Each row has a class, written as a number after it.
[ 11 -32   2 -32  31 -54  -7  30 -26  26  -3  -4  35  61  -7  -7  29   4
  32  -6  30   3  -2  16   4  27  50  25  19  38   0  -4  38 -51  14 -51
 -15   5 -58  24  -2 -22]	1
[ 67   7  29 -23 -67  24  71   9 -39  12  16 -34  12 -16   2 -60  29 -24
  17 -31 -13 -43  -7  21  -4  -7  -7  55   6  46   2 -20 -29 -42  -8 -50
   0 -24  -6  11 -30 -34]	8
[ 18   2   5 -22  29  -1  -9  34 -33  41   0 -11  20  23 -23  10  17  35
  25   1  11  24  -8  15 -13  21  53  21  44  34   4   6  17 -68 -15 -31
  -4  -1 -65  19  -5 -28]	5
[ 78  -1  -9 -20  16   2  13 -49  -6  18 -19  16 -21  27  25  17  46 -15
 -31  -5  59 -77  -8 -45 -42  -2 -45  26   2   7   6  33  -5  -2   2  67
 -11  25  26 -34 -42 -23]	7
[ 14   0  -3 -27  63  -6 -17  51 -26  42   6  -5  17  34 -26  -4  11  32
   3  33  19   5  10  10 -12  33  45  11  36  40   4  17   0 -44   6 -56
  -6  34 -60  15 -11 -30]	2
[ 70 -24 -47  33  35  44 -30  57 -12  -8 -49  54 -63  20 -53   7  27 -24
  18  50 -21  31  39  32  23  75  24   2  -9   1 -11 -23 -60 -25 -37 -89
  23  40  44   9  42 -21]	0
[ 74 -30   3  60 -64  39  28  19 -25  46  17  -2 -14 -27  19 -20  49   5
  28 -53  14 -52  23   2  50  63  19  11  13  27 -28 -39 -38 -33 -12 -73
  20 -27  -6 -16 -51 -29]	6
[ 38  -8  58   3 -33  27  -8  27 -40  57  29  -8 -22 -14   6 -22  49 -14
  47 -17 -10 -23   9  -3   1 -17  -1   1 -16  43  -9 -35 -48 -81  -6 -96
   7  14  -3 -40 -47 -11]	0
[ 28  37 -49  35  22 -31  30 -38 -22  -3 -30  16  34 -24  -2   7  -8 -35
   9 -39 -32 -23  16  -9  35  -6  21  31   7   3  33  28  34 -12  -2 -14
  19  -3   3  16  -3 -44]	8
[ 34   3 -83  45  10 -40  -7  11 -29  22 -22  37   0   9   4  19  35 -36
  22 -15 -26   0  23 -20  51  10  10  33 -11  18  29  13  -8 -34   0 -45
 -13  21  30  -3   1 -24]	0
[ 22 -27  12 -41 -61 -14  -1  -5  -4  39  22 -19  17  -4   4 -44  84 -17
  50 -74  -4 -66  19  31 -26  -7 -23  25 -14  44   4 -34 -30 -67  -4 -69
 -21 -32 -25 -35 -31 -17]	3
[ 56 -19 -47  30  46  45  -2  31   2 -58 -73  15 -37 -19 -72   3  13 -11
   1  44  -5   6  -1  50  -1  64  24  18 -11  28  -2 -17 -38   3 -29 -88
  43  35   7  35  50 -46]	8
[ 19   0 -70  37  31 -24  16  10 -25  17 -10  36  15  10  -3  11  12 -47
  15 -39  -3 -14  42 -17  44   8  17  24  -3  15  25  12 -12 -11  -2 -31
   4  24  14   4 -10 -19]	4
[ 33 -27  12 -28  40 -47 -25  25 -33  47  10  11  28  51 -17  10   6  34
  21  24   7  17  -4   7  14  23  34  25  16  45   0   9  17 -73  -1 -43
 -21  -5 -47   1  -6 -30]	0
[  2 -48  -6 -40  39 -14 -19  12   0  38   3  -9  37  47 -23   8  27  29
   3  11  26  18 -24  14  18  46  49   2  28  13   2  23   6 -52   3 -73
 -14 -15 -86   5  11 -38]	6
[ 57 -48 -60  16   9  20   5  88   3 -49 -64  21 -50  31 -76   4  24  -6
  14  14 -23  31 -11  37  25  57  63 -15   2  20  -7 -19 -47 -11 -26 -88
   7  -7  -5 -23  78 -41]	5
[ 36  20 -54  32  20  14  15  10 -35   6 -13  18  11  17  -1   8  14 -53
  13 -44 -21  -2  18 -13  20  17   7  41   4  -9  19  30   5 -51  -4 -18
  11   8  -4  15 -13 -23]	7
[ 72 -18   7 -43   1 -10  20  -6   1  52   8   7 -10  68   5   3  37 -20
 -21 -20 -22  29   0 -34  25  22 -15  -7   3   8   9  55   1   0 -13 -20
 -42   3  41  32  31 -33]	5
[ 39 -19 -15 -37  16 -70   4 -10 -21  80 -28  19   5  57  31 -10  58 -41
   1 -16  18  22  29 -31  18  26 -15   9   8  22  -6  27   4  -8  10   8
 -12  16  54  24 -48 -28]	1
[ 30 -48 -25  21  37  16 -34  -2  28 -43 -54  35 -16  47 -59 -17  65 -38
  12  -4  -4  24   5  23  25 104  39  -3  -3  14  -4  -7 -42   5   7 -70
  25  18  -2 -13  -7 -17]	4
[  38  -35   43  -27  -72   16   21   29  -23   49   32  -12  -50    8
   -7  -33   76  -31   12  -45  -24  -23   20    7  -20  -28   14   16
    0   53   -7   13  -51  -71    5 -101    3   24  -16  -34  -42   -7]	7
[ 54 -11  66   5 -26   4  19  14 -36  26  -1 -33 -13  -5   5 -45  63 -29
  26 -31 -20 -20  -4  12  18 -17  11  12  -9  53  -7 -30 -31 -39   4 -69
  32  12 -10 -27 -81 -20]	8
[ 65 -25 -24  -8  30 -24   6 -33 -22  80 -23  25 -10  37  32  11  42  -4
 -19 -10  -2  -5  26 -48  31  20 -24 -15  23   8  -7  46 -19 -16 -14  43
  -3  12  49   6 -37 -40]	6
[ 15   4  -3 -18  35  -5  27  18 -25  50  -8 -22  46  20  -7 -35  11  47
 -16  -4  -1  43  -8  14  -7  19  49   5  32  35  13  30  -5 -42  -4  -8
 -20 -12 -66  11 -29 -58]	3
[ 21   6 -79   7  30 -21  29 -13 -30  -2 -19  25  26  -1   6  18  18 -40
   0 -30 -21  -5  35 -14  39  26  10  28  13  14  40  13  -6 -19  -6 -25
   6  28  17   6 -19 -24]	4
[ 72 -27 -13 -45  15 -11  37 -41   1  34 -14  39   1  36  15   9  15 -32
 -18 -27  14   3  25 -39  29  34 -39  -2  24   3  10  25   3 -20 -12   1
 -14   2  49   5  -2 -36]	4
[ 39 -33  40 -22 -24 -25 -14  42 -38  26  22 -39 -20   7 -16 -42  88 -26
  49 -13 -34 -35 -11  16 -13 -12   9  44  -8  61 -19 -27 -27 -76   6 -66
 -15  16 -12 -26 -44   0]	2
[ 33  18 -57  27  31 -46  15  18 -47  18 -15  14  17  18   6  23   6 -31
  18 -33 -23   2  -5 -29  16  23  46   3  15 -22  30  34  10  -8 -13  -1
 -33  -4   8   1   8 -58]	5
[ 60   8   0 -20   8 -12  17 -29 -14  68 -46   5 -11   6  34  -6  33 -21
   0  14  -5  -3  10   9   3  13 -40  13   3  -6 -11  30 -17  -4 -14  -3
  -9  10  61   3 -39 -43]	8
[  79  -55  -46   36   19   -3  -45   36    4  -33  -17   -2  -55    6
 -102   10   85  -22   30   19  -24   18   15   48   33  103   62   14
  -14   10    1  -21  -15  -13  -27  -83    9   55   -7   26   36  -10]	2
[ 30 -29  -6  -7 -11  10  31 -32   9  23 -26  10  10  31  30  -6  -6   0
 -35 -15  11  45  10 -30   0  21 -34 -24   1  -9  10  54 -22  14 -14  12
 -16   9  38  13   3 -30]	4
[-13 -12 -25 -38  36 -57   0  23 -21  -6 -24 -17  25  -2 -28 -10   5 -10
  -9   8  19  55 -53  32  -2   2  49  19  19  14 -38  30  -9 -30  -2 -71
 -11  -6 -57  19   3 -51]	8
[ 30   1  61 -15 -42  43  32  17 -29  28  27 -32 -16 -12   0 -35  62  -8
  32 -46  -7  -7   7   1 -16 -16  18  20  10  37  -9 -25 -39 -67 -18 -67
  14 -11 -18 -31 -44  -9]	5
[ 60 -30 -22  45  16  70  15  12  -9 -64 -43  51 -44 -40 -88   9  25 -20
  17   8   3   9   9   0 -20  55  41  45 -27  15  36 -21  -8 -53 -29 -59
  45  18  22  16  47 -28]	0
[  21   24 -110   57   37  -32   20    9  -32   44  -13   -2   16   -6
    9    2   32  -28   20  -43  -37   17   41  -16   67  -13    4   12
  -10   30    6   24  -17  -42   -9   12    8   21    8   27  -10  -29]	3
[ 42  18 -53  15  30  -4  24 -11 -35  10 -20  25  31  -2   4   1   7 -42
  16 -54 -14  -2  24 -10  39   1  36  31  -8  15  17  41  13 -24   6 -15
  14  11  13  12 -22 -18]	8
[ 53 -35 -54  22  26  19 -20  73  -2 -60 -31  16 -41  25 -67 -11  51 -31
   6  10 -25  -3  17  34  12  61  44  23 -23  14   1 -22 -35 -12 -16 -99
  24  34  -4   2  41 -18]	2
[ 31 -22  12 -48  21 -45   9  12 -15  62 -12  15   5  60  17 -18  31 -49
  -1 -14   9  29  27 -27  26   6 -18 -14   9 -19   7   8  11  11  -3 -12
 -34   3  48  14 -10  -9]	1
[ 39   2  33 -12   6   6  72 -22  -4  70  -3  29 -11  20  33 -14   7 -33
  11 -13   7 -25  42 -39  26  19 -43 -14   6   2  11   2  42 -10  12 -23
 -14   2  65  38  -4 -47]	1
[ 15  -8  56  36 -28  16   3  50 -49  38  28 -29 -32  -4  17 -39  57  -9
  26 -10 -27  10  -6  -7  23 -31 -10 -16 -21  36 -17 -32 -63 -50  -4 -83
   3  33   3 -24 -61  -5]	0
[  59  -24  -36   14   18   60  -18   86   -6  -26  -47   19  -37  -10
  -82   -1    7  -36   19   28  -27   15    6   40   25   61   39   10
  -20    5    5  -36  -43    2  -20 -114   39    1    8   14   51  -19]	8
[ 29  -9  56 -39 -47  15  22  17 -26  22  14 -26 -16 -22  -4 -28  46 -18
  24 -30  -1 -27 -29  11 -14 -25  12   1  -4  28  -1 -16 -35 -32   8 -78
   2  -6 -11 -40 -38 -16]	8
[ 76 -60 -56  20  16  54 -13  31   7 -45 -54  23 -21  10 -64   5   7 -23
  17  31 -22  12  37  26  24 103  41  10  -2  29   5 -31 -40 -21 -22 -59
  35  16  -1  -1  40 -14]	4
[ 24 -27 -29 -16  26 -50 -33  33 -27  11   0 -18  28  37 -21   4  33  34
  10   1 -11  19 -10  31  14  43  45  14  27  43  -6  28  23 -51  -1 -52
 -17  36 -56  32   6 -14]	2
[ 13 -32   2 -31  12 -15  18  23 -18  12 -12  13  22  32  -8   5  -2  41
 -10   4  20   9 -12  30  -6  36  51   5  35  18  -5  21  16 -46  -7 -47
  -2   8 -58   6   3 -34]	4
[ 51 -25 -18  -6   5 -31  42  16 -33  39  -9  -4 -19  24  17  -1  35 -29
   3 -25 -18  23  -1 -49  40  -5 -20 -20  18  -6 -15  29   6 -30 -21  35
 -34   7  47  13   5 -23]	5
[ 24 -35  15 -38  -9 -48  -1  19 -19  56 -11  -5  11  24  25   1  34  12
 -21 -21  -3  28   0 -24  -2  17  -3 -31  11  -1  27  49   6 -12  -3 -34
 -21  16  23 -19 -26 -26]	2
[ 41  -7  -6   6   8 -47  40  -9  -5  64 -15   2  -2  34  22 -34  34 -13
 -21 -18   2  35  32 -21   3  -7 -38  15  20   9  21  22 -10  -6 -24  27
 -17 -12  25  39 -21 -60]	3
[ 33  -3 -90  47  26 -43 -12  27 -45  20   6  58   1  23  -6  23  32 -37
  39 -49 -12   2  47 -17  53   5  21  38 -23   6  25  20 -11 -39  -9 -39
 -21  22  34   8   6  -9]	0
[ 28 -17  33 -17 -54  -5  16  24 -45  31  23  -3 -23  -9  -1 -39  75 -17
  31 -29 -20 -21  19  16  -3 -21   6  20 -13  25 -13 -24 -58 -78 -18 -74
   0   6  10 -45 -49  -3]	0
[ 88 -33 -56  31  51  35   1  37  -7 -42 -78  24 -31  10 -71 -19  38 -30
  19  22   6  -1  19  44  20  62  52  40 -10  50 -14 -12 -59 -19 -21 -73
  46  23  11  -5  21 -32]	8
[ 40 -22  47   1 -30  19  19   9 -14  22  29  -1 -12 -18  -7 -33  34 -43
  29 -41  -1 -53  34  13   8 -23   4  20 -18  39 -20 -44 -53 -26 -12 -90
   7   2   6 -54 -37   5]	4
[ 52  -9  -6 -34  17 -49  24 -23 -12  43 -15   6  -4  40  25  -9  29  -9
 -19  -1 -25   5  23 -11   7   9 -30  -5  16   2   1  53   6 -11 -13   8
 -30  28  50  12  -5 -38]	2
[ 30  -4  26  15 -39 -16  12  11 -29  49  19 -39  -6 -28  15 -40  64 -21
  31 -47 -14 -23  15  15  -6 -37   9  10  -5  41  -3 -29 -44 -44 -17 -47
   6   4 -15 -33 -49 -15]	3
[ 23  30 -97  30  19  -8  12  21 -50  28 -16  33   4  -8   9  17  39 -34
  22 -23 -29 -16  20 -27  39  -7   2  36  -4  -1  21  27 -26 -80 -11 -52
  -2  26  27  -5  12 -21]	0
[ 40  -3 -70  65  36  -7  24 -14 -39  16 -33  33  13  -7  -1  11  35 -36
  12 -54 -25  -2  17 -18  44  -4  35  42  -9  24  43  35   4 -24 -10 -19
   6  24  26  20 -11 -34]	6
[ 25   0 -87  30  14 -68  16   4 -22  27 -10  -3  34   6   8   0  33 -50
  16 -60 -13  35  15  -2  54 -23  17  30 -19   8  21  21   4 -18 -13   9
 -11  -6   2  11  -1 -20]	3
[ 49 -25 -51  13  17  34 -18  53   2 -39 -54  18 -30   0 -72  -6  17 -10
  19  24 -22  11  19  54  17  78  42   1 -10   5  -1 -28 -51   8 -19 -88
  28  -2  -6   1  27 -35]	8
[ 71 -35 -57  50  -1  35 -10  34  15 -28 -38  29 -51  -2 -74 -13  42 -20
  12  10 -15  21  63  32   4  78  56  32 -12  10  11  -6 -31  -3 -25 -67
  26  24  13   8  34 -21]	2
[ 38  29 -93  14  11 -14  40 -40  -9 -26 -11   1  43   7 -15   2  37 -19
  -6 -61  26  21  15  -5  43  31  19  30 -12  26  27  40 -16 -11  -1   2
  24  15   2   4 -17 -29]	2
[ 72  -7  -8 -42   6 -36  51 -48 -15  30 -44   1  11  35  44  -9  -7 -11
 -15   8  -4   5  11  -8  11   3 -34  -7  28   2  -7  53  -1  -9 -19  50
  -6   2  51   8  -3 -44]	8
[ 30  17 -67  23  24 -25  61  12 -41   4 -17  21   1   9   8  16  28 -20
  18 -30  -4   0  28  -8  45   1  20  57 -28  19  16   3  30 -25   5  10
  18   7  36  29 -13 -25]	1
[ 38 -44  -7 -35   2 -30  56 -19   1  30  -8  34 -17  18  18  -2  10 -28
 -22  -5  -1  -4  26 -31  18  33 -37 -13   7  -6  -3  23  -2   3  -1   0
 -31  -2  57   4 -13 -51]	4
[ 47  -6 -78  32   5 -34  68 -29 -23  -8 -28  35  19   1 -12  -3   0 -22
  15 -67  -3   6  34  -4  41  10  35  21 -24  40  26  53   7 -12   9   0
   5   1  16  24 -12 -73]	8
[ 35 -10  53 -15 -31   9  -3  34 -42  27   3 -20  -6  -9   0 -44  45 -29
  35 -40 -12 -23  -8  16 -11 -23  20   6   5  44 -16 -16 -50 -42  -1 -86
  15   7  -8 -28 -47  -4]	8
[  55  -56  -35  -12    6   16  -29   48   14   -7  -59   23  -35   22
  -65    1   55  -16    6   16   -6   19   40   46   -3   63   52    0
    2   32    5  -10  -37   -7  -35 -101   26   31    3   -9   39   -6]	5
[ 38  22 -58  18  52   1  55   5 -38   4 -26  29  20   1  -3  -9   7 -51
  10 -40  -8   2  25  -5  52  -7  31  34 -10  11   9  29  10 -29   5 -16
  18  16  13  16 -22 -33]	8
[ 25   8 -94  52  28 -50   9   0 -23  25 -13  19  26   4  -3  -2  30 -50
  27 -63 -25   1  41  -3  43 -22  28  25 -22  27  22  27   5 -21  -5   6
  -1  18   7  20   3 -18]	3
[ 51 -50 -34 -31  14 -37  24 -24 -22  73 -17  11   7  34  21  -8  45 -39
  -1  -7 -23   2  28 -30  39  23 -15   3   8  14   0  47 -18 -29  -7  16
 -24   4  53   8 -20 -29]	6
[ 38 -10  30  18 -24 -25   9  28 -43  57  29 -40  -6 -12   5 -42  72 -32
  36 -49 -11 -34  13   3  -1 -38  12   8 -13  46  -6 -27 -48 -51 -17 -33
  12  12 -14 -25 -52 -12]	3
[ 29 -16   9 -28  31 -36  30  -3 -12  68  -6   7  -3  19   7  -7  28 -33
  -4 -11  11  20  14 -42  14  -7 -21  -5  13  11 -12  31   2 -13 -12   4
 -31  -4  45   4 -13 -32]	5
[ 34 -53 -56  30  30 -20  -7  28  -5 -45 -37  25 -35   2 -49   5  23 -12
  23  54 -39  12  43  29  26  71  18  27 -18  21 -15 -19 -47 -36 -32 -71
  26   8  37  -8  45 -24]	0
[ 12  -4  31 -37  38 -11   7  50 -37  38  -5   5  17  57  -8 -13  16  -1
  21   1  22  11 -12  12 -11  11  65   2  16  -3   6  -2  29 -41  11 -43
 -16   5 -50   6  -9 -29]	1
[ 40  30 -64  40  25  24  32   1 -39  -9  -1  39 -16  21  11  17  -1 -49
   7 -60 -14   6  21 -36   5   7  22  33   9  -9  15  51 -16 -48  -1 -13
   3  11   4   9  -2 -49]	7
[ 39 -39  21  22 -44  -1   1   5 -39  39   7 -23  -1 -28  10 -25  66 -35
  38 -48 -16 -56   1   1  10 -16  12  13 -11  37 -10 -25 -36 -57 -13 -63
  11   3  -5 -33 -44  -8]	6
[ 14 -24  -4   2  45   4  -8  10 -13  28 -12  -4  35  14 -12  -3   9  12
 -15  22  29   7   2  -7  -9  41  57  21  27  36  11  29 -11 -22   3 -47
   4  33 -48  -3 -18 -15]	4
[ 49  -6  18 -20  20 -10  48   2 -22  38 -26  19  -1  56  23 -28  15 -27
 -17 -10  -3  19   3 -42  14  12 -26  -4  16  14   2  32  11   2   4   5
 -22  11  67  45  11 -31]	1
[ 29 -34 -11 -38  39 -77 -32 -17 -30  85 -17  37  10   4  32  19  27 -28
  -7 -16  -3  45  51   2  34   4  -5 -52 -10   5   3  36 -38   2 -27 -86
 -48  54  66 -45 -49 -21]	0
